Below is a small trained network, with its code and all its weights. Each question gives an input and a class and asks what happens when units are switched off, that is, made to give their printed mean instead of their output.

import numpy as np


def w(rows, s, z=0):
    codes = np.array(rows[::2]) - 128.0
    scale = np.full(codes.shape[1], s)
    scale[-1] = z or s
    return codes * scale


def f(y):
    return np.maximum(y, 0)


def log_softmax(a):
    a = a - a.max(-1, keepdims=True)
    return a - np.log(np.exp(a).sum(-1, keepdims=True))


def net(x, mask):
    res = np.array(x, float).reshape(1, 3) / 4 @ E
    y = f(res @ A[0][:, :-1].T + A[0][:, -1])
    res = res + np.where(mask, y, B[0][:, -1]) @ B[0][:, :-1]
    return log_softmax(res[-1] @ U[:, :-1].T + U[:, -1])


A, B = {}, {}
E = w([
[6,131,159,153],'x0',
[147,199,183,250],'x1',
[117,58,47,253],'x2',
],0.011)
A[0] = w([
[29,102,148,133,129],'N1',
[161,99,38,198,109],'N2',
[86,160,185,87,111],'N3',
[241,114,75,111,127],'N4',
[148,247,162,209,138],'N5',
[106,111,91,58,162],'N6',
[102,214,180,79,132],'N7',
[110,87,89,180,131],'N8',
[157,62,70,53,116],'N9',
[35,163,141,145,137],'N10',
[203,80,113,105,131],'N11',
[152,123,147,114,208],'N12',
[117,180,178,89,112],'N13',
[188,196,112,84,123],'N14',
[153,34,136,105,124],'N15',
[110,178,195,77,110],'N16',
[30,113,146,125,116],'N17',
[53,62,60,52,100],'N18',
[237,118,102,121,95],'N19',
[96,89,37,191,105],'N20',
[217,154,130,147,132],'N21',
[116,124,105,105,246],'N22',
[210,163,209,204,131],'N23',
[8,126,158,113,120],'N24',
[47,108,130,156,146],'N25',
[109,71,90,191,132],'N26',
[198,173,196,73,117],'N27',
[118,47,129,74,98],'N28',
],0.011,0.014)
B[0] = w([
[186,153,149,119,185],'N1',
[142,83,148,78,199],'N2',
[146,109,138,104,180],'N3',
[170,164,153,135,205],'N4',
[66,139,128,106,222],'N5',
[103,141,126,122,213],'N6',
[137,100,120,77,213],'N7',
[134,115,132,86,186],'N8',
[74,150,165,134,212],'N9',
[159,168,133,132,185],'N10',
[156,164,145,147,185],'N11',
[135,134,85,118,213],'N12',
[139,92,140,95,184],'N13',
[153,113,137,99,194],'N14',
[110,158,155,130,172],'N15',
[138,91,145,74,197],'N16',
[175,181,168,158,177],'N17',
[89,145,183,134,208],'N18',
[169,157,198,142,180],'N19',
[142,96,159,71,199],'N20',
[150,179,150,145,182],'N21',
[117,148,5,116,249],'N22',
[65,154,147,113,209],'N23',
[188,169,153,143,191],'N24',
[157,147,130,110,188],'N25',
[131,108,134,68,197],'N26',
[131,98,131,114,218],'N27',
[78,132,190,138,176],'N28',
],0.013,0.014)
U = w([
[225,214,147,152,90],'0',
[165,54,129,82,129],'1',
[44,189,149,136,118],'2',
[144,175,4,125,255],'3',
[130,100,74,147,83],'4',
[121,117,120,180,92],'5',
],0.014,0.0093)

Each question gives the input, the list of numbers given to net, and the class t.
The units are the neurons (one row each of A and B). Each row of codes is followed by its name. A weight is (code - 128) times the scale printed after its matrix; where a second scale follows, it is the last column's (A, B and U).
mask holds one flag per neuron, in row order. A switched-off neuron (its flag False) gives its mean, the last column of its row in B, instead of its output. The means were averaged over made-up inputs and are rounded, as every weight is.
A unit's drop is (log p(t) with every unit on - log p(t) with that unit switched off) / (log p(t) with every unit on - log p(t) with every unit switched off).
k most important neurons: the k neurons with the biggest drops, biggest first
drop when u is switched off: that unit's drop, to one decimal
input [6,-5,6], class 0: most important neuron : N17
input [7,4,-8], class 1: 3 most important neurons : N7, N16, N13
input [5,5,6], class 1: 3 most important neurons : N20, N26, N2
input [8,4,8], class 0: 2 most important neurons : N17, N10
input [-1,-7,6], class 2: 2 most important neurons : N9, N18
input [7,-7,2], class 0: 2 most important neurons : N24, N1
input [2,-8,6], class 2: 2 most important neurons : N18, N9
input [2,-1,-4], class 1: drop when N16 is switched off : 0.4
input [-1,6,-8], class 1: drop when N28 is switched off : 0.0
input [-4,-6,3], class 2: drop when N9 is switched off : 0.1
